Below are the code and all the weights of a small trained network. Each question names an input and a target symbol and asks about switching units off, where a switched-off unit gives its printed mean instead of its output.

import numpy as np


def w(rows, s, z=0):
    codes = np.array(rows[::2]) - 128.0
    scale = np.full(codes.shape[1], s)
    scale[-1] = z or s
    return codes * scale


def f(y):
    return y / 2 * (1 + np.tanh(0.7978845608 * (y + 0.044715 * y**3)))


def softmax(a):
    e = np.exp(a - a.max(-1, keepdims=True))
    return e / e.sum(-1, keepdims=True)


def log_softmax(a):
    a = a - a.max(-1, keepdims=True)
    return a - np.log(np.exp(a).sum(-1, keepdims=True))


def net(x, mask):
    ids = ['ΔΘΠβζλξ'.index(c) for c in x.split()]
    T = len(ids)
    res = E[ids] + P[:T]
    r = res
    for j in range(2):
        rows = slice(3 * j, 3 * j + 3)
        q, k, v = (r @ M[0][rows].T for M in (Q, K, V))
        z = softmax(np.where(np.tri(T) > 0, q @ k.T / 3**0.5, -1e9)) @ v
        o = O[0][rows]
        res = res + np.where(mask[j], z, o[:, -1]) @ o[:, :-1]
    y = f(res @ A[0][:, :-1].T + A[0][:, -1])
    res = res + np.where(mask[2:18], y, B[0][:, -1]) @ B[0][:, :-1]
    return log_softmax(res[-1] @ U[:, :-1].T + U[:, -1])


Q, K, V, O, A, B = {}, {}, {}, {}, {}, {}
E = w([
[46,47,93,106],'Δ',
[169,143,150,197],'Θ',
[163,161,156,189],'Π',
[117,132,250,91],'β',
[182,106,69,56],'ζ',
[38,81,103,110],'λ',
[172,73,153,186],'ξ',
],0.019)
P = w([
[191,222,29,8],'0',
[153,112,82,49],'1',
[128,125,118,120],'2',
[102,108,152,149],'3',
[84,110,177,190],'4',
[60,102,204,213],'5',
[42,102,230,240],'6',
[18,111,254,254],'7',
],0.0084)
Q[0] = w([
[131,133,47,58],'H1',
[4,95,82,110],'H1',
[147,102,151,240],'H1',
[185,170,176,173],'H2',
[144,33,215,97],'H2',
[103,100,105,176],'H2',
],0.012)
K[0] = w([
[183,118,71,43],'H1',
[145,195,9,150],'H1',
[13,116,151,200],'H1',
[110,46,181,200],'H2',
[52,179,130,164],'H2',
[35,231,138,114],'H2',
],0.012)
V[0] = w([
[139,141,163,108],'H1',
[64,104,116,152],'H1',
[54,102,119,125],'H1',
[160,9,128,144],'H2',
[204,43,75,153],'H2',
[110,185,74,138],'H2',
],0.016)
O[0] = w([
[32,154,161,84,176],'H1',
[165,114,91,101,2],'H1',
[131,131,57,140,29],'H1',
[210,56,175,54,212],'H2',
[158,5,119,115,208],'H2',
[162,156,104,212,62],'H2',
],0.011,0.0036)
A[0] = w([
[82,147,71,129,151],'N1',
[4,77,136,118,146],'N2',
[116,92,179,172,115],'N3',
[134,108,123,127,190],'N4',
[144,183,123,134,168],'N5',
[112,87,133,252,114],'N6',
[129,98,118,154,85],'N7',
[174,124,185,107,165],'N8',
[171,144,189,161,57],'N9',
[79,184,135,120,29],'N10',
[76,102,142,35,140],'N11',
[112,126,55,109,254],'N12',
[144,127,147,95,61],'N13',
[215,170,146,165,128],'N14',
[191,149,170,155,114],'N15',
[157,71,144,164,146],'N16',
],0.015,0.0083)
B[0] = w([
[128,25,156,203,154],'N1',
[185,55,148,90,252],'N2',
[40,164,127,123,201],'N3',
[156,153,136,99,175],'N4',
[143,124,225,66,144],'N5',
[77,254,84,103,187],'N6',
[92,192,120,74,144],'N7',
[53,102,106,203,225],'N8',
[105,82,23,150,146],'N9',
[128,80,73,162,175],'N10',
[171,175,87,180,241],'N11',
[172,200,129,127,162],'N12',
[79,164,135,175,146],'N13',
[222,50,90,31,145],'N14',
[51,26,68,112,153],'N15',
[165,195,81,114,228],'N16',
],0.0071,0.016)
U = w([
[162,202,106,212,72],'Δ',
[168,56,127,186,29],'Θ',
[254,165,154,102,254],'Π',
[176,121,223,110,244],'β',
[130,119,112,147,70],'ζ',
[198,29,169,32,64],'λ',
[135,152,114,68,93],'ξ',
],0.0091,0.0051)

Each question gives the input, a string of symbols that net reads in full, and the target symbol t.
The units are the heads (3 rows each of Q, K, V and O) and the neurons (one row each of A and B). Each row of codes is followed by its name. A weight is (code - 128) times the scale printed after its matrix; where a second scale follows, it is the last column's (O, A, B and U).
mask holds one flag per unit, heads first, then neurons. A switched-off unit (its flag False) gives its mean, the last column of its rows in O or B, instead of its output. The means were averaged over made-up inputs and are rounded, as every weight is.
A unit's drop is (log p(t) with every unit on - log p(t) with that unit switched off) / (log p(t) with every unit on - log p(t) with every unit switched off).
The circuit of an input: a set's keep is (log p(t) with only the set's units on - log p(t) with every unit switched off) / (log p(t) with every unit on - log p(t) with every unit switched off). Starting from the 12 units with the biggest drops (on a tie, the unit counted first), units are removed one at a time, each time the one whose removal leaves the highest keep (on an exact tie, the one counted first), for as long as the keep stays at least 0.8.
circuit, biggest first: the units of the circuit, biggest drop first
top k neurons: the k neurons with the biggest drops, biggest first
heads that matter: for each layer, one digit per head in row order, 1 if its drop is at least 0.15 and else 0, layers parted by /
input ζ Π ξ Δ λ Π, target Π: top 2 neurons => [N2, N1]
input Δ λ ζ β ξ λ, target Π: top 2 neurons => [N8, N12]
input Δ ξ β Θ Δ ζ, target Π: circuit, biggest first => [H1, N3, N12]
input λ ξ λ Θ β β Θ, target β: circuit, biggest first => [H2, N5, N11]
input λ ζ Π λ Δ Δ, target Δ: circuit, biggest first => [H2]
input β ζ Π Δ, target Θ: top 2 neurons => [N1, N2]
input ζ β ξ ξ ζ β ξ, target β: circuit, biggest first => [H2, N16]
input Δ Δ Π, target λ: top 3 neurons => [N14, N11, N15]
input ξ β ξ β β β ζ λ, target λ: top 3 neurons => [N2, N8, N6]
input ζ ζ Θ ξ Θ, target Θ: heads that matter => 11
input ξ Δ Π λ ζ ξ Δ Π, target λ: circuit, biggest first => [H2, H1, N11]
input ξ β ζ Θ ζ ξ Δ, target λ: heads that matter => 01
input ξ ζ Θ, target ζ: heads that matter => 10
input ζ Θ λ Θ, target Π: heads that matter => 10
input ξ Π ξ ζ Δ, target λ: heads that matter => 00
input Θ λ λ λ, target β: heads that matter => 11
input Θ Π Π Θ ξ, target ξ: heads that matter => 00
input Θ β Δ ζ Δ, target β: heads that matter => 10
input Δ λ ξ Θ Θ Π Δ ξ, target λ: top 2 neurons => [N11, N14]
input ζ Θ λ ζ ζ Δ, target ξ: heads that matter => 01
